Below is a small trained network, with its code and all its weights. Each question gives an input and a class and asks what happens when units are switched off, that is, made to give their printed mean instead of their output.

import numpy as np


def w(rows, s, z=0):
    codes = np.array(rows[::2]) - 128.0
    scale = np.full(codes.shape[1], s)
    scale[-1] = z or s
    return codes * scale


def f(y):
    return y / 2 * (1 + np.tanh(0.7978845608 * (y + 0.044715 * y**3)))


def log_softmax(a):
    a = a - a.max(-1, keepdims=True)
    return a - np.log(np.exp(a).sum(-1, keepdims=True))


def net(x, mask):
    res = np.array(x, float).reshape(1, 5) / 4 @ E
    y = f(res @ A[0][:, :-1].T + A[0][:, -1])
    res = res + np.where(mask, y, B[0][:, -1]) @ B[0][:, :-1]
    return log_softmax(res[-1] @ U[:, :-1].T + U[:, -1])


A, B = {}, {}
E = w([
[129,55,49,142,255],'x0',
[60,60,159,167,84],'x1',
[174,157,120,232,136],'x2',
[120,139,227,144,166],'x3',
[162,39,144,78,156],'x4',
],0.0065)
A[0] = w([
[127,137,144,85,84,190],'N0',
[121,140,152,131,140,174],'N1',
[83,119,99,167,186,223],'N2',
[179,156,254,112,69,196],'N3',
[118,56,102,77,130,197],'N4',
[155,150,127,47,148,228],'N5',
[166,35,123,163,182,159],'N6',
[170,178,68,180,125,166],'N7',
[88,96,108,168,169,207],'N8',
[146,157,119,161,57,194],'N9',
[119,114,95,210,92,205],'N10',
[117,159,127,178,95,190],'N11',
[117,90,127,113,178,254],'N12',
[120,94,127,103,70,201],'N13',
[104,171,136,109,167,167],'N14',
[117,55,100,113,93,214],'N15',
[169,163,70,149,197,224],'N16',
[88,194,144,132,147,234],'N17',
[66,87,110,41,54,184],'N18',
[158,165,82,118,142,144],'N19',
[68,202,167,158,104,244],'N20',
[143,155,115,179,87,171],'N21',
[155,163,145,142,158,141],'N22',
],0.012,0.0034)
B[0] = w([
[102,170,152,148,136,178],'N0',
[110,118,133,114,132,145],'N1',
[142,77,68,127,148,198],'N2',
[59,98,244,163,100,254],'N3',
[161,146,140,174,190,213],'N4',
[141,164,167,74,160,201],'N5',
[161,40,156,189,151,220],'N6',
[175,143,116,116,53,193],'N7',
[127,84,73,147,151,188],'N8',
[108,143,107,180,76,200],'N9',
[127,132,52,144,92,189],'N10',
[102,136,106,132,78,185],'N11',
[138,82,134,129,189,209],'N12',
[108,177,114,152,151,178],'N13',
[111,130,114,85,141,153],'N14',
[141,167,93,164,177,193],'N15',
[191,99,127,50,108,225],'N16',
[77,139,108,79,122,189],'N17',
[142,253,122,146,190,228],'N18',
[162,143,155,103,95,164],'N19',
[25,133,107,99,105,238],'N20',
[125,140,110,142,72,179],'N21',
[136,136,135,91,118,151],'N22',
],0.026,0.0071)
U = w([
[10,181,173,161,83,51],'0',
[171,70,62,176,196,180],'1',
[204,138,144,2,162,122],'2',
[130,250,133,147,224,185],'3',
[6,142,40,85,156,245],'4',
[153,167,45,123,40,137],'5',
[78,189,64,207,133,38],'6',
[91,85,193,173,179,108],'7',
],0.0063,0.0012)

Each question gives the input, the list of numbers given to net, and the class t.
The units are the neurons (one row each of A and B). Each row of codes is followed by its name. A weight is (code - 128) times the scale printed after its matrix; where a second scale follows, it is the last column's (A, B and U).
mask holds one flag per neuron, in row order. A switched-off neuron (its flag False) gives its mean, the last column of its row in B, instead of its output. The means were averaged over made-up inputs and are rounded, as every weight is.
A unit's drop is (log p(t) with every unit on - log p(t) with that unit switched off) / (log p(t) with every unit on - log p(t) with every unit switched off).
The circuit of an input: a set's keep is (log p(t) with only the set's units on - log p(t) with every unit switched off) / (log p(t) with every unit on - log p(t) with every unit switched off). Starting from the 12 units with the biggest drops (on a tie, the unit counted first), units are removed one at a time, each time the one whose removal leaves the highest keep (on an exact tie, the one counted first), for as long as the keep stays at least 0.8.
circuit, biggest first: the units of the circuit, biggest drop first
most important unit: the unit with the biggest drop
k most important neurons: the k neurons with the biggest drops, biggest first
drop when u is switched off: that unit's drop, to one decimal
input [8,1,-8,-6,-3], class 1: most important unit -> N2
input [-4,6,3,-8,-6], class 5: 2 most important neurons -> [N10, N3]
input [2,-5,0,8,-7], class 4: circuit, biggest first -> [N20, N17]
input [-2,-8,-2,-7,4], class 2: circuit, biggest first -> [N16, N5]
input [-4,-7,8,5,-8], class 0: 2 most important neurons -> [N3, N20]
input [-6,-5,-5,2,6], class 3: 3 most important neurons -> [N18, N5, N20]
input [4,-1,-6,-6,-8], class 3: 2 most important neurons -> [N18, N6]
input [1,1,2,1,-6], class 4: 3 most important neurons -> [N20, N17, N6]
input [-5,-3,6,-1,-5], class 0: 2 most important neurons -> [N3, N20]
input [-2,7,-2,2,3], class 3: drop when N17 is switched off -> 0.0
input [-3,8,5,-7,3], class 6: drop when N16 is switched off -> 0.1
input [-5,-7,8,-3,1], class 5: drop when N7 is switched off -> 0.2
input [7,-2,-6,-8,-6], class 2: 2 most important neurons -> [N16, N19]
input [6,-5,-1,6,0], class 2: circuit, biggest first -> [N16]
